Below is a small trained network, with its code and all its weights. Each question gives an input and a target symbol and asks what happens when units are switched off, that is, made to give their printed mean instead of their output.

import numpy as np


def w(rows, s, z=0):
    codes = np.array(rows[::2]) - 128.0
    scale = np.full(codes.shape[1], s)
    scale[-1] = z or s
    return codes * scale


def f(y):
    return y / 2 * (1 + np.tanh(0.7978845608 * (y + 0.044715 * y**3)))


def softmax(a):
    e = np.exp(a - a.max(-1, keepdims=True))
    return e / e.sum(-1, keepdims=True)


def log_softmax(a):
    a = a - a.max(-1, keepdims=True)
    return a - np.log(np.exp(a).sum(-1, keepdims=True))


def net(x, mask):
    ids = ['γδζηθμξπτφψ'.index(c) for c in x.split()]
    T = len(ids)
    res = E[ids] + P[:T]
    q, k, v = (res @ M[0].T for M in (Q, K, V))
    z = softmax(np.where(np.tri(T) > 0, q @ k.T / 4**0.5, -1e9)) @ v
    res = res + np.where(mask[0], z, O[0][:, -1]) @ O[0][:, :-1]
    y = f(res @ A[0][:, :-1].T + A[0][:, -1])
    res = res + np.where(mask[1:9], y, B[0][:, -1]) @ B[0][:, :-1]
    return log_softmax(res[-1] @ U[:, :-1].T + U[:, -1])


Q, K, V, O, A, B = {}, {}, {}, {}, {}, {}
E = w([
[174,122,210,148],'γ',
[71,141,42,28],'δ',
[141,64,112,151],'ζ',
[165,130,135,171],'η',
[112,119,220,150],'θ',
[156,168,158,160],'μ',
[126,212,239,43],'ξ',
[90,112,228,68],'π',
[82,6,146,79],'τ',
[50,57,103,33],'φ',
[177,174,49,104],'ψ',
],0.016)
P = w([
[249,53,106,127],'0',
[110,168,160,172],'1',
[95,118,110,181],'2',
[206,85,164,82],'3',
[107,167,145,154],'4',
[96,120,109,181],'5',
[154,60,165,69],'6',
[107,166,138,144],'7',
[94,116,110,186],'8',
[136,71,159,70],'9',
[107,166,133,136],'10',
[97,119,108,184],'11',
[118,69,162,73],'12',
[105,166,128,129],'13',
],0.02)
Q[0] = w([
[208,175,191,96],'h1',
[172,139,231,2],'h1',
[187,168,157,193],'h1',
[109,38,135,210],'h1',
],0.0083)
K[0] = w([
[171,122,206,73],'h1',
[253,83,129,11],'h1',
[133,116,78,133],'h1',
[67,150,141,168],'h1',
],0.011)
V[0] = w([
[115,45,132,173],'h1',
[254,34,170,23],'h1',
[179,127,85,154],'h1',
[67,68,141,169],'h1',
],0.0057)
O[0] = w([
[182,171,68,160,149],'h1',
[212,63,118,31,255],'h1',
[230,151,219,93,135],'h1',
[18,113,255,136,121],'h1',
],0.0052,0.0091)
A[0] = w([
[81,60,98,19,1],'n1',
[81,228,109,251,63],'n2',
[147,75,137,43,210],'n3',
[132,112,174,232,253],'n4',
[126,61,95,134,153],'n5',
[29,176,170,134,117],'n6',
[96,82,4,185,106],'n7',
[65,163,184,146,179],'n8',
],0.012,0.0059)
B[0] = w([
[136,130,133,161,204],'n1',
[110,196,184,151,167],'n2',
[124,114,149,139,252],'n3',
[133,49,72,154,174],'n4',
[145,179,137,94,162],'n5',
[44,179,125,93,153],'n6',
[251,117,126,92,151],'n7',
[107,123,133,83,156],'n8',
],0.019,0.018)
U = w([
[156,138,190,143,188],'γ',
[74,59,116,81,56],'δ',
[111,79,82,197,197],'ζ',
[204,243,127,199,123],'η',
[126,153,77,74,223],'θ',
[170,148,153,235,255],'μ',
[67,155,167,125,67],'ξ',
[133,6,88,101,90],'π',
[118,233,205,226,28],'τ',
[234,65,140,186,75],'φ',
[151,255,187,109,60],'ψ',
],0.0089,0.0058)

Each question gives the input, a string of symbols that net reads in full, and the target symbol t.
The units are the heads (4 rows each of Q, K, V and O) and the neurons (one row each of A and B). Each row of codes is followed by its name. A weight is (code - 128) times the scale printed after its matrix; where a second scale follows, it is the last column's (O, A, B and U).
mask holds one flag per unit, heads first, then neurons. A switched-off unit (its flag False) gives its mean, the last column of its rows in O or B, instead of its output. The means were averaged over made-up inputs and are rounded, as every weight is.
A unit's drop is (log p(t) with every unit on - log p(t) with that unit switched off) / (log p(t) with every unit on - log p(t) with every unit switched off).
The circuit of an input: a set's keep is (log p(t) with only the set's units on - log p(t) with every unit switched off) / (log p(t) with every unit on - log p(t) with every unit switched off). Starting from all 9 units, units are removed one at a time, each time the one whose removal leaves the highest keep (on an exact tie, the one counted first), for as long as the keep stays at least 0.8.
circuit, biggest first: the units of the circuit, biggest drop first
top k neurons: the k neurons with the biggest drops, biggest first
drop when u is switched off: that unit's drop, to one decimal
input ψ δ ψ θ φ, target ξ: circuit, biggest first	(h1 n7 n6)
input ξ μ δ ψ μ ξ η ξ ξ δ ψ φ θ, target φ: top 2 neurons	(n2 n6)
input φ θ δ μ τ, target δ: circuit, biggest first	(h1 n2 n6 n8)
input ξ τ φ θ μ φ θ γ, target φ: circuit, biggest first	(n6 n2)
input δ ψ δ μ π θ γ θ ξ φ, target φ: circuit, biggest first	(n1)
input δ ψ τ γ φ τ θ μ μ ζ θ μ π, target φ: circuit, biggest first	(h1 n1)
input ξ ψ μ φ, target φ: circuit, biggest first	(n1 h1)
input τ τ δ μ μ τ ζ ζ μ ζ ζ δ θ, target φ: top 4 neurons	(n6 n2 n8 n1)
input μ φ ψ μ μ δ ξ, target φ: top 2 neurons	(n6 n2)
input θ θ ξ τ ξ π τ ξ θ, target ξ: top 3 neurons	(n2 n6 n4)
input ξ ζ π μ η, target τ: top 3 neurons	(n2 n7 n6)
input τ η γ η π φ μ ψ μ θ θ μ φ, target γ: top 3 neurons	(n4 n5 n1)
input μ θ μ δ ζ μ π ζ δ δ φ δ, target ψ: drop when h1 is switched off	1.2
input δ μ μ γ μ δ μ π τ π φ γ φ, target γ: drop when n1 is switched off	0.3
input δ μ γ μ ξ γ τ, target φ: circuit, biggest first	(n1)
input τ η ζ μ δ ζ, target φ: drop when h1 is switched off	-0.1
input ψ π μ γ ξ φ ψ ζ μ, target τ: drop when n6 is switched off	0.2
